Below is a small trained network, with its code and all its weights. Each question gives an input and a class and asks what happens when units are switched off, that is, made to give their printed mean instead of their output.

import numpy as np


def w(rows, s, z=0):
    codes = np.array(rows[::2]) - 128.0
    scale = np.full(codes.shape[1], s)
    scale[-1] = z or s
    return codes * scale


def f(y):
    return y / 2 * (1 + np.tanh(0.7978845608 * (y + 0.044715 * y**3)))


def log_softmax(a):
    a = a - a.max(-1, keepdims=True)
    return a - np.log(np.exp(a).sum(-1, keepdims=True))


def net(x, mask):
    res = np.array(x, float).reshape(1, 6) / 4 @ E
    y = f(res @ A[0][:, :-1].T + A[0][:, -1])
    res = res + np.where(mask, y, B[0][:, -1]) @ B[0][:, :-1]
    return log_softmax(res[-1] @ U[:, :-1].T + U[:, -1])


A, B = {}, {}
E = w([
[51,169,88,164,205,98,160,105,180],'x0',
[124,85,180,242,124,59,126,148,116],'x1',
[59,85,46,111,130,186,63,97,129],'x2',
[147,160,163,140,127,150,116,224,214],'x3',
[142,44,101,211,41,104,93,105,122],'x4',
[139,142,122,117,99,250,158,98,156],'x5',
],0.011)
A[0] = w([
[205,123,133,98,75,134,68,203,134,211],'neuron 1',
[56,156,122,164,188,52,255,115,80,226],'neuron 2',
[107,126,150,133,118,69,143,117,67,213],'neuron 3',
[73,21,120,137,86,128,88,110,88,215],'neuron 4',
[145,168,157,107,121,114,176,170,159,254],'neuron 5',
[98,124,74,84,64,216,136,105,128,186],'neuron 6',
[160,109,99,114,95,78,59,76,123,145],'neuron 7',
],0.0088,0.0034)
B[0] = w([
[184,122,113,129,9,110,125,192,144,223],'neuron 1',
[73,152,202,125,183,101,84,125,76,245],'neuron 2',
[131,99,123,154,138,18,247,113,124,193],'neuron 3',
[133,147,47,105,238,101,171,118,213,231],'neuron 4',
[238,119,242,219,69,187,85,124,114,209],'neuron 5',
[151,187,55,209,162,166,65,62,64,241],'neuron 6',
[74,2,120,80,100,104,193,123,140,181],'neuron 7',
],0.009,0.011)
U = w([
[69,70,81,91,150,53,160,120,216,134],'0',
[93,160,252,63,117,105,199,73,88,68],'1',
[187,165,178,117,82,206,112,219,215,185],'2',
[29,217,165,143,168,254,124,40,138,251],'3',
[68,214,223,194,186,76,97,204,126,17],'4',
],0.0081,0.0028)

Each question gives the input, the list of numbers given to net, and the class t.
The units are the neurons (one row each of A and B). Each row of codes is followed by its name. A weight is (code - 128) times the scale printed after its matrix; where a second scale follows, it is the last column's (A, B and U).
mask holds one flag per neuron, in row order. A switched-off neuron (its flag False) gives its mean, the last column of its row in B, instead of its output. The means were averaged over made-up inputs and are rounded, as every weight is.
A unit's drop is (log p(t) with every unit on - log p(t) with that unit switched off) / (log p(t) with every unit on - log p(t) with every unit switched off).
The circuit of an input: a set's keep is (log p(t) with only the set's units on - log p(t) with every unit switched off) / (log p(t) with every unit on - log p(t) with every unit switched off). Starting from all 7 units, units are removed one at a time, each time the one whose removal leaves the highest keep (on an exact tie, the one counted first), for as long as the keep stays at least 0.8.
units of the circuit, in order: the units of the circuit, biggest drop first
unit that matters most: the unit with the biggest drop
k most important neurons: the k neurons with the biggest drops, biggest first
drop when u is switched off: that unit's drop, to one decimal
input [-6,8,5,8,3,-4], class 0: 2 most important neurons -> [neuron 4; neuron 5]
input [2,-8,4,3,-1,-8], class 3: units of the circuit, in order -> [neuron 3]
input [4,-3,6,-2,-6,-8], class 4: 4 most important neurons -> [neuron 2; neuron 6; neuron 4; neuron 7]
input [7,0,-6,-1,-7,6], class 4: 3 most important neurons -> [neuron 2; neuron 6; neuron 5]
input [-5,-4,-1,-8,-3,1], class 3: 2 most important neurons -> [neuron 6; neuron 1]
input [6,-4,0,-1,-5,-2], class 4: 3 most important neurons -> [neuron 2; neuron 6; neuron 7]
input [-6,-3,3,0,7,-1], class 0: 2 most important neurons -> [neuron 4; neuron 7]
input [-4,8,-4,1,0,3], class 2: 2 most important neurons -> [neuron 2; neuron 1]
input [-3,2,8,7,2,8], class 3: 2 most important neurons -> [neuron 6; neuron 5]
input [0,4,0,-5,0,1], class 0: 2 most important neurons -> [neuron 5; neuron 4]
input [1,0,4,-4,5,3], class 0: 4 most important neurons -> [neuron 4; neuron 7; neuron 5; neuron 2]
input [-5,0,7,0,6,4], class 0: 2 most important neurons -> [neuron 4; neuron 7]
input [0,-3,3,-6,1,-1], class 0: drop when neuron 1 is switched off -> -0.1
input [3,8,8,6,4,3], class 0: unit that matters most -> neuron 4
